Each row has a name. After each piece below comes the name of the row it's from, unless a question asks for something else. Each question is about the rows just above it. Places in a row count from 0.

Columns, left to right: B Z F S H E N V
[132 169  90 177 142 111 156 101] = mazaf
[132 169  90 177 134 112 128 171] = Sete
[ 77 108 167 152  82 106 103 149] = Vos
[133 160 174 152 114 143 139 102] = situ
[155 111 101 111  95 111 111 101] = fid
[173  79  79 126 108 149 142 128] = Poro
How many entries does [173  79] have?	2
Which column holds this, read top down? [101 128]	V
Every place of [155] in fid:	0
Every place of [114] in situ:	4
The row with [111 111 101] is	fid
Places of [101] in row fid:	2 7

Columns, left to right: K C X U T A
[127 130 129 128 128 128] : sopad
[130 127 129 129 128 128] : ranad
[145 123 116 114 115 106] : sosin
[129 133 128 130 127 128] : Fesol
[127 125 127 130 127 128] : pap
[127 128 127 132 128 128] : vido
[130 129 129 122 128 128] : Vite
[100  86 100  85  86 125] : selo
The one value in selo and pap:	[125]
At which places does selo hold [86]?	1 4
Count the entries of [127 125 127 130 127 128]:	6
The one value in vido and Vite:	[128]

Columns, left to right: Y M D P
[154  95 122  79] : papad
[154  95 149  79] : dus
[122 121 101 139] : masuv
[154  95 149 159] : ropiv
Count the entries of [154  95]:	2
How many entries does [154  95 122] have?	3
Which value is in both papad and masuv?	[122]

Columns, left to right: R L Q W G J
[ 76 135 136  76 134 166]  Dibal
[ 76 135 136 140 134 166]  fuvo
[137 125 110 131 137  96]  nor
[137 125 110 131 134  96]  Sugov
asked: [137 125 110 131 137  96]	nor
How many entries does [ 76 135 136 140 134 166] have?	6
asked: [110 131 137  96]	nor
Every place of [76] in Dibal:	0 3

Columns, left to right: Mufud laz bopo zas met fop zomaf regus
[103  99 133 117 112 161 121 171] : redon
[103 146 133 117 112 161 150 171] : bim
[103  99 133 117 150 107 141  89] : zize
[ 99 146] is in which column, read top down?	laz
Where do [103  99 133 117 150 107 141  89] appear?	zize
Count the entries of [103  99 133 117 150 107 141  89]:	8
asked: [146 133 117 112]	bim
Number of entries in [103 146 133 117 112 161 150 171]:	8
Number of entries in [103 146 133 117 112 161 150]:	7

Columns, left to right: zup bomu Zefak Fet suf pena gon moz dis
[123 146 122  86 145  90  96 140 122]  gepeg
[110 146 142 130 130  78  96 146 130]  bepup
[135 100 102 132 127 122 125 168 123]  gok
At which places does bepup hold [130]?	3 4 8
Which column holds this, read top down? [90 78]	pena
Where do [135 100 102 132 127 122 125 168 123] appear?	gok
Which column holds [142 102] top down?	Zefak
At which places does bepup hold [146]?	1 7
Count the entries of [123 146 122  86]:	4

Columns, left to right: ser Nares sunu Rabu mesel Zako vil
[127 117 120  99  90 111 122]  kopa
[123 110 119 123 107 118 123]  Boli
[123 110 119 123 123 118 123]  robif
[123 110 120  99  90 111 122]  mol
[123 110 119 113  81 121 122]  vubur
Which row holds [127 117 120  99  90 111 122]?	kopa
asked: [123 123]	robif
Count the entries of [123 110 119]:	3
At which places does robif hold [123]?	0 3 4 6
Which column holds this, read top down? [110 110 110 110]	Nares

Columns, left to right: Pul suvo dabi kolib mibe Ref tofo Fak dutom
[155 138 147 129 126 130 110 134  94] : velir
[155 138 147 129 126 116 151 107 138] : vide
[102 123 138 140 111 116 151 107 101] : veva
[155 138 147 129 126 151 110 134  94] : duvu
Which column holds [116 116 151] top down?	Ref
[110 151 151] is in which column, read top down?	tofo

Columns, left to right: girik kepa Vot Rim
[105 128  91 108] : sak
[134 111  94 130] : foti
[ 96 130 129 147] : roda
[111 126 128 114] : nefes
[111 105  93 140] : Ruge
asked: [105 128]	sak
Which value is in both foti and Ruge?	[111]
The one value in sak and nefes:	[128]
Number of entries in [134 111  94 130]:	4
Which column holds [108 130 147] top down?	Rim

Columns, left to right: zef zukad dopa renar bivoz bivo Fubi Nikat
[124 131 129 129 107 119 138 131] : kepi
[113 128 128 137 138 119 138 131] : Ridor
[124 131 129 129 125 131 126 125] : Ziseg
The one value in Ziseg and Ridor:	[131]
Which column holds [128 131] top down?	zukad
Which column holds [131 128] top down?	zukad
Count the entries of [113 128 128 137 138 119 138]:	7

Columns, left to right: rov fepom gif Kuno miv zad
[176 168 102 178 173 179] : bovi
[154  73 160 153 161 135] : susev
[149 147 116  85 139 168] : gapip
[ 85 116 165 169 169 180] : nakil
[124 172 169  86  79  89] : feka
[ 73 154 161 124 100 124] : vok
[ 84 121 121 124 134  93] : suk
[149  96  85 159 110  80] : tilo
[160 153 161] is in which row?	susev
The row with [173 179] is	bovi
Where do [154  73] appear?	susev

Columns, left to right: teg Nav Tavo Bek
[110 125 119 125] -> sikul
[ 87 139 148 131] -> kator
[114 124 171 142] -> Bovo
[139 124 125 101] -> mugo
[134 137 121 171] -> Zizuk
Number of entries in [114 124 171 142]:	4
Shared by Zizuk and Bovo:	[171]
Every place of [125] in sikul:	1 3
Where do [125 119] appear?	sikul
How many entries does [134 137 121 171] have?	4
The row with [124 125 101] is	mugo
[ 87 114] is in which column, read top down?	teg

Columns, left to right: Raror biz palus fof nane fave senug
[114 114 114 112 114 153 114] -> bita
[109 115 155 113 158  93 111] -> pifib
[ 99 167 119 100 111 176 186] -> nufet
At which places does bita hold [114]?	0 1 2 4 6
The one value in nufet and pifib:	[111]
Count the entries of [114 114 114 112 114 153]:	6
At which places does bita hold [153]?	5
Every place of [176] in nufet:	5
Count the entries of [ 99 167 119 100 111 176 186]:	7

Columns, left to right: Mog tezin ruki giz dav basi zod Ritol
[121 124 128 149 166 100 136  97] : Buzed
[122 126 124 136 137 122 139 114] : fabi
[148  97 100 154 132 128 120 135] : Zamik
[104 156 151 109 130 125 144 111] : Soz
[124 172 177  74 101 142  96 164] : nebop
[140  93  93 167 146 118 137 113] : sili
[123 126 130 145 162 102 132 103] : gov
[131 140 141 106 107 142 114 151] : Butas
[125 130 129 127 128 128 133 124] : savan
Which column holds [126  97 156 172  93 126] top down?	tezin
Places of [124] in row savan:	7

Columns, left to right: tupo zam Vez Repe Keb buzi Subi
[140 126 133 113 131 145 127] -> sapok
[128 155 130 145  92 129 129] -> los
[120  95 137 115 129 133 135] -> mukad
[141 129 141 118 147 129 152] -> Taz
[140 129 145 113 137 129 128] -> voveg
[130 118 139 150 119 120 159] -> dipa
[142 156  80 124 138 134 144] -> dil
[120  95] is in which row?	mukad
Every place of [141] in Taz:	0 2

Columns, left to right: fevak Kop bisu bib tafi
[122 153 143  85 152] = Fabo
[ 84 152 153 117 153] = Zusi
[120 122 155  85  84] = rupan
Count the entries of [ 84 152 153 117]:	4
asked: [85 84]	rupan
Which column holds this, read top down? [122  84]	fevak
At which places does Zusi hold [152]?	1
Which row holds [122 155]?	rupan
Which column holds this, read top down? [143 153]	bisu
The one value in Zusi and rupan:	[84]

Columns, left to right: Pidi datu vinal Gonut keguv feluz zed riz fafa Beva
[ 97 148 162  99 115 143 138 114 164 139] : zale
[114 148 143 153 161  76  95 112  98  78] : lunet
[104 108  91  80 105 175 109 132 138 152] : keran
[ 92 118 170 115 111  88  92 153 120  93] : vili
Every place of [115] in vili:	3
How many entries does [104 108  91  80 105 175] have?	6

Columns, left to right: Lari pag Fab Zugi
[139 134 139 139] -> bure
[ 83 109 133 138] -> Vedo
[ 83 109 133 157] -> nogi
[130 128 128 122] -> sido
[ 83 115 165 142] -> rav
At which places does bure hold [139]?	0 2 3
[133 133] is in which column, read top down?	Fab
Places of [165] in row rav:	2
[115 165 142] is in which row?	rav
The row with [ 83 109 133 157] is	nogi

Columns, left to right: duno fosig Rono dudur
[129 130 152 152]  dumo
[130 122 128 121]  fomuf
[115 131  90 172]  Tano
[130 122  95 173]  nok
[142 122  95 173]  Mivo
The one value in fomuf and dumo:	[130]
Places of [130] in row dumo:	1
Places of [128] in row fomuf:	2

Columns, left to right: mudi runol belo palu dopo Kur
[129 131 125 124 136 128] : masi
[122 141 132  96 144 118] : tad
[129 119 128 148 114 134] : sesod
[127 139 131  98 145 119] : noti
[126 140 133  95 146 117] : kidiv
[132 134 121 179  98 143] : Revu
[107 118 128 116 135 124] : Bufo
[119 124 124 142 118 133] : Veb
[129 131 125 124 144 119] : Bavu
Count the entries of [129 131 125 124]:	4
How many entries does [126 140 133  95] have?	4
asked: [134 121]	Revu
Which column holds this, read top down? [ 96 148  98  95 179 116 142 124]	palu
The row with [126 140 133  95 146 117] is	kidiv
[124 144] is in which row?	Bavu
The one value in sesod and Revu:	[134]

Columns, left to right: pifuf ran Sagel vabod von nesit figip Bazek
[ 99 124 149 155  98 149 149 150] : Mobi
[170 135 118  94 161 112 160 146] : Lugu
[ 99 162  95 155  98 161 117 155] : dulof
Which value is in both Lugu and dulof?	[161]
At which places does Mobi hold [149]?	2 5 6
Count the entries of [ 99 162  95 155  98 161 117 155]:	8

Columns, left to right: zosef fep Lakip betak sigu Kobu Lak Nev Nere
[127 127 127 123 126 124 126 109 126] : sesav
[127 127 127 127 126 126 126  87 124] : Lud
[126 128 126 127 124 127 125  86 124] : popo
[127 126 126 124 124 120 126 115 123] : rabol
[126 126 126 127 126 123 127  88 128] : Zegeb
[126 126 127 127 126 125 126  86 124] : non
[126 128 127 124 126 125 127  98 125] : fituz
Which column holds [120 123 125] top down?	Kobu
Which column holds [88 86] top down?	Nev
How many entries does [127 127 127] have?	3
Where do [128 127 124 126 125 127] appear?	fituz
[127 127 127 123 126 124 126 109 126] is in which row?	sesav

Columns, left to right: favub tipib Lesa Fes
[119 141 138 100]  gud
[85 84 84 79]  Pof
[ 84  80 120 136]  mes
The one value in Pof and mes:	[84]
[85 84] is in which column, read top down?	favub
asked: [85 84]	Pof
Places of [84] in row Pof:	1 2

Columns, left to right: Guber vib kibi nak tebeg bul
[117 145 130 145 127 109] = sef
[117 154 127 155 125  98] = Tafa
[126 138 128 138 126 138] = lofu
[116 147 130 120 118  91] = Zupom
[147 139 126  84 136 176] = Duko
[143  93 129  90 133 169] = tageb
Number of entries in [117 145 130 145 127]:	5
Which row holds [138 128 138 126]?	lofu
asked: [130 120]	Zupom
Which column holds this, read top down? [145 154 138 147]	vib
asked: [147 139 126  84 136 176]	Duko
Number of entries in [126 138 128 138 126 138]:	6
Places of [138] in row lofu:	1 3 5

Columns, left to right: kidiz mada Ganev piz Deg palov vudus Lifed Rimi
[130  86 135 134 130 133 118 112 117] = piv
[103 147 132 115 133 124 157 124 131] = Raru
[125  89 146 132 104 113  98 176 144] = Mipot
[133 116 129 137 130 123 117 120 125] = gumes
[112  99 136 130 124 112 145 131 145] = Bil
[135 126 133 119 139 127 129 155 146] = Ravo
Places of [112] in row Bil:	0 5
[131 144] is in which column, read top down?	Rimi
Which column holds this, read top down? [103 125 133]	kidiz

Columns, left to right: kog sedot zaram tefu vusuk kavi
[120 120 107 128 117 118] = fabed
[130 124  89 139 127 131] = mipel
[123 126 183 104 128 125] = rul
[130 108 129 123 126 129] = tude
The one value in tude and mipel:	[130]
Places of [128] in row fabed:	3
[120 130] is in which column, read top down?	kog
Shared by fabed and rul:	[128]

Columns, left to right: Voze peke vob fasop kug rida bepus Fika Nalus
[132 150 137 150 137 137 133 122 146] : bazu
[140 126 119 150 115 160 138 177 142] : kek
[140 149 119 151 115 149 141 177 142] : mobob
Places of [137] in row bazu:	2 4 5
The one value in bazu and kek:	[150]
asked: [150 137 150 137 137 133 122 146]	bazu

Columns, left to right: sopaz nikap Pibek som reru Sok Tev Kaz kag
[172 183 136 170 136 129 173 124 162]  Saza
[135 133 117  82 131 127 144 142  87]  zugig
[151 151 117  82 133  82  82 145  87]  nov
asked: [135 133 117  82 131 127 144 142  87]	zugig
How many entries does [172 183 136 170 136 129 173 124 162] have?	9
Every place of [82] in nov:	3 5 6
Count the entries of [172 183 136 170 136]:	5

Columns, left to right: nam div guke Setib
[103 131 161 131]  vulu
[128 128 102 167]  Mogu
[ 85 134 130 107]  Rudu
[129 126 127 123]  mezo
[143 128 128 129]  Dagit
[142 142 131 131]  dep
[131 132 131 131]  naz
Number of entries in [ 85 134 130]:	3
Places of [131] in row naz:	0 2 3
Count the entries of [142 142]:	2
Which value is in both vulu and dep?	[131]
Places of [142] in row dep:	0 1
How many entries does [143 128 128] have?	3
asked: [131 132 131 131]	naz

Columns, left to right: Vefo nutud fofil Boluk tobim
[134 127 107 133 155]  tal
[156 108 107  82 118]  Risiz
[134 122 107  82 134]  Lavan
The one value in Risiz and tal:	[107]
Number of entries in [156 108 107  82]:	4
[127 107] is in which row?	tal
asked: [134 122 107  82 134]	Lavan
The one value in tal and Risiz:	[107]

Columns, left to right: rego tufe Fogi por Kemi
[109 131 126 101 159] : Zuv
[129 111 125 109 140] : besi
[109 106  85 138 110] : lar
[161 145 122 111 125] : semo
[107 170 108 115 126] : gen
asked: [109 131 126 101 159]	Zuv
Count the entries of [161 145 122 111 125]:	5
[109 161 107] is in which column, read top down?	rego
Which column holds [129 109 161 107] top down?	rego
Shared by Zuv and lar:	[109]

Columns, left to right: batas Vime bezim vub lem Ruvi Fek
[124 146 172 117 123  94 137] -> Dugu
[174 127 178 115 131 125 123] -> bof
[ 90 149 126 121 106 114 134] -> mubin
[174 127 178 115 131 125 111] -> kol
[127 178 125 115 126 174 108] -> tigi
[ 86 149 108 124  96 129 127] -> bifo
[170 127 137 117 100 168  99] -> kegu
[124 146 172 117 127  86 137] -> bufat
Shared by bof and bufat:	[127]
asked: [170 127 137 117]	kegu
Which column holds this, read top down? [108 137 172]	bezim
asked: [174 127 178 115 131 125 111]	kol

Columns, left to right: kekot gevep geze livi vab ruris nez tir gadav dutig
[121 112 122 150 123 126 128 124 124 144]  ziba
[139 148 127  87 134 137 129 136 151  96]  Sen
[121 112 122 150 123 129 131 123 127 142]  Mifi
[134 126 129 135 133 129 131 132 127 142]  Siga
[121 112 122 150 123 135 128 124 138 116]  komu
[ 96 142 142 116] is in which column, read top down?	dutig
Which value is in both Siga and komu?	[135]

Columns, left to right: gev guk bedek gutub suve Nofiz tet danir barab mev
[113 137 131 144 132 137 141 146 132 126] -> rig
[137 132 120 123 124 132 124 128 142 133] -> bap
[ 85 140 144 144  92  76 182 138 118 149] -> desur
[117 124 144 138  95 132 126 114 145 133] -> Zedok
[103 122 111 135 117 123 138 125 149 131] -> Dibu
[129 132 143 113 113 125 138 131 123 141] -> Detid
[117 103 129] is in which column, read top down?	gev
How many entries does [117 124 144 138  95 132] have?	6

Columns, left to right: nada vubuk Dopu gem Fil zude rubip sedom Gumu
[151 128 127  88 120 152 122  90 128]  vor
[151 128 127  88 120 152 122 112 128]  vube
[176 126 128 126 112 179 114 126 126]  Keru
[136 129 127 114 116 134 115 119 130]  movop
[119 127 128 169 120 119 118 166 128]  runo
[138 129 129  80 126 139 128  81 129]  zare
[130 120 128 125 177 131 178 125 130]  mir
[130 126 127 150 100 129 101 151 127]  begad
[177 125 129 129 118 175 124 131 129]  zag
Which column holds [112 126] top down?	sedom
Count the entries of [119 127 128 169 120 119 118 166 128]:	9
Number of entries in [130 120 128 125]:	4
Every place of [125] in mir:	3 7

Columns, left to right: Fusef namet lis geb tunu Mized zofif buk runuf
[ 82 134 110 136 133 108 111 118 122] = vipi
[ 82 134 110 136 133 100 111 118 122] = darab
[161 169 118 122 133 110 100 136 111] = falo
[161 169 155 163 100 124 147 131 149] = pusuv
Count the entries of [82]:	1
Which row holds [ 82 134 110 136 133 100 111 118 122]?	darab
Which row holds [110 136 133 100 111 118 122]?	darab

Columns, left to right: fezu toru Girup pefod nukud doso muruv Bez rolez
[126 125 128 135 135 136 129 129 132] = Madu
[129 131 127 127 130 127 133 131 131] = Tido
[123 130 130 130 128 125 119 143 117] = sigop
[124 137 119 129 121 122 126 131 144] = Mal
[127 133 120 135 131 128 127 124 125] = guz
[123 132 130 129 121 133 135 133 125] = tem
[129 130 119 131 131 126 128 128 135] = lesis
[139 150 132 144 123 178  99 144 148] = nokop
How many entries does [129 130 119 131] have?	4
Which value is in both Madu and nokop?	[132]
Places of [144] in row nokop:	3 7
The row with [126 128 128 135] is	lesis
Number of entries in [127]:	1

Columns, left to right: tesod paz fafi teve
[ 88 154  85  92] -> davem
[ 92 138 166  92] -> kat
[109 112 131 148] -> kavur
[164 134 109 151] -> mopot
[108 129 112  92] -> Tarat
[121 106 125 121] -> Raf
[143 151 153  90] -> zorob
Number of entries in [143 151 153]:	3
Which column holds [129 106] top down?	paz
Shared by kat and Tarat:	[92]

